Below is a small trained network, with its code and all its weights. Each question gives an input and a class and asks what happens when units are switched off, that is, made to give their printed mean instead of their output.

import numpy as np


def w(rows, s, z=0):
    codes = np.array(rows[::2]) - 128.0
    scale = np.full(codes.shape[1], s)
    scale[-1] = z or s
    return codes * scale


def f(y):
    return y / 2 * (1 + np.tanh(0.7978845608 * (y + 0.044715 * y**3)))


def log_softmax(a):
    a = a - a.max(-1, keepdims=True)
    return a - np.log(np.exp(a).sum(-1, keepdims=True))


def net(x, mask):
    res = np.array(x, float).reshape(1, 3) / 4 @ E
    y = f(res @ A[0][:, :-1].T + A[0][:, -1])
    res = res + np.where(mask, y, B[0][:, -1]) @ B[0][:, :-1]
    return log_softmax(res[-1] @ U[:, :-1].T + U[:, -1])


A, B = {}, {}
E = w([
[25,246,130,71,184,75,178,123],'x0',
[130,50,88,119,122,48,174,51],'x1',
[32,98,51,117,168,91,37,133],'x2',
],0.012)
A[0] = w([
[178,191,109,86,203,69,184,40,152],'n1',
[178,156,185,172,97,176,148,127,255],'n2',
[174,251,155,129,133,166,95,254,195],'n3',
[62,108,98,195,136,245,44,161,160],'n4',
[150,127,134,57,134,143,104,107,128],'n5',
[230,34,145,145,78,117,89,104,227],'n6',
[118,200,196,100,129,158,173,120,45],'n7',
[79,109,60,124,182,51,102,110,196],'n8',
[169,198,199,66,140,38,254,94,140],'n9',
[44,238,120,104,190,46,161,160,80],'n10',
[134,77,82,103,108,88,123,23,217],'n11',
[172,154,208,167,83,211,199,105,226],'n12',
[128,87,115,169,157,195,43,246,159],'n13',
[163,121,124,184,100,137,1,209,160],'n14',
[222,118,117,124,142,74,84,120,152],'n15',
[245,49,123,152,81,132,117,90,26],'n16',
[158,241,183,93,136,210,88,182,94],'n17',
[4,79,53,126,180,84,35,66,160],'n18',
],0.0068,0.0089)
B[0] = w([
[115,186,203,119,191,112,58,158,188],'n1',
[87,104,144,73,168,55,71,90,222],'n2',
[190,72,5,145,42,254,181,123,219],'n3',
[122,186,197,165,231,109,77,203,195],'n4',
[128,123,100,136,139,93,131,133,128],'n5',
[190,140,9,197,45,193,175,166,251],'n6',
[70,129,160,115,151,87,57,120,150],'n7',
[166,130,126,172,70,142,198,151,214],'n8',
[154,140,186,171,181,56,149,177,210],'n9',
[146,55,33,97,125,168,158,66,213],'n10',
[36,112,166,62,228,96,66,75,217],'n11',
[118,93,117,39,93,152,77,69,228],'n12',
[155,196,206,145,172,67,105,214,199],'n13',
[140,197,208,190,171,75,108,167,199],'n14',
[134,157,115,186,150,155,177,141,161],'n15',
[41,23,73,7,151,148,53,10,188],'n16',
[76,71,29,120,75,158,71,79,184],'n17',
[167,113,49,145,63,195,150,135,239],'n18',
],0.0064,0.014)
U = w([
[198,111,102,187,79,177,156,143,67],'0',
[86,104,125,43,151,134,93,91,133],'1',
[134,181,254,169,220,80,116,172,253],'2',
],0.017,0.003)

Each question gives the input, the list of numbers given to net, and the class t.
The units are the neurons (one row each of A and B). Each row of codes is followed by its name. A weight is (code - 128) times the scale printed after its matrix; where a second scale follows, it is the last column's (A, B and U).
mask holds one flag per neuron, in row order. A switched-off neuron (its flag False) gives its mean, the last column of its row in B, instead of its output. The means were averaged over made-up inputs and are rounded, as every weight is.
A unit's drop is (log p(t) with every unit on - log p(t) with that unit switched off) / (log p(t) with every unit on - log p(t) with every unit switched off).
The circuit of an input: a set's keep is (log p(t) with only the set's units on - log p(t) with every unit switched off) / (log p(t) with every unit on - log p(t) with every unit switched off). Starting from the 12 units with the biggest drops (on a tie, the unit counted first), units are removed one at a time, each time the one whose removal leaves the highest keep (on an exact tie, the one counted first), for as long as the keep stays at least 0.8.
circuit, biggest first: the units of the circuit, biggest drop first
k most important neurons: the k neurons with the biggest drops, biggest first
drop of u: that unit's drop, to one decimal
input [0,7,-4], class 1: 2 most important neurons	(n14; n13)
input [4,-3,1], class 0: circuit, biggest first	(n11)
input [-8,6,0], class 1: 3 most important neurons	(n16; n11; n3)
input [3,-8,-7], class 1: 2 most important neurons	(n2; n6)
input [-7,2,-5], class 1: 2 most important neurons	(n16; n2)
input [0,5,3], class 0: 2 most important neurons	(n16; n2)
input [0,6,-5], class 1: 4 most important neurons	(n14; n13; n4; n12)
input [1,-8,2], class 0: 2 most important neurons	(n3; n17)
input [2,-7,1], class 0: 3 most important neurons	(n3; n11; n16)
input [0,3,1], class 0: 3 most important neurons	(n16; n2; n12)
input [-1,-8,5], class 2: 2 most important neurons	(n4; n13)
input [5,-7,2], class 0: 3 most important neurons	(n3; n11; n16)
input [7,-8,-4], class 1: 2 most important neurons	(n6; n7)
input [2,4,-8], class 2: circuit, biggest first	(n9)
input [-6,6,-2], class 1: 2 most important neurons	(n16; n11)
input [1,-4,-2], class 1: drop of n11	-0.2
input [-8,-6,2], class 2: drop of n4	0.4
input [-8,-1,8], class 2: drop of n14	0.2
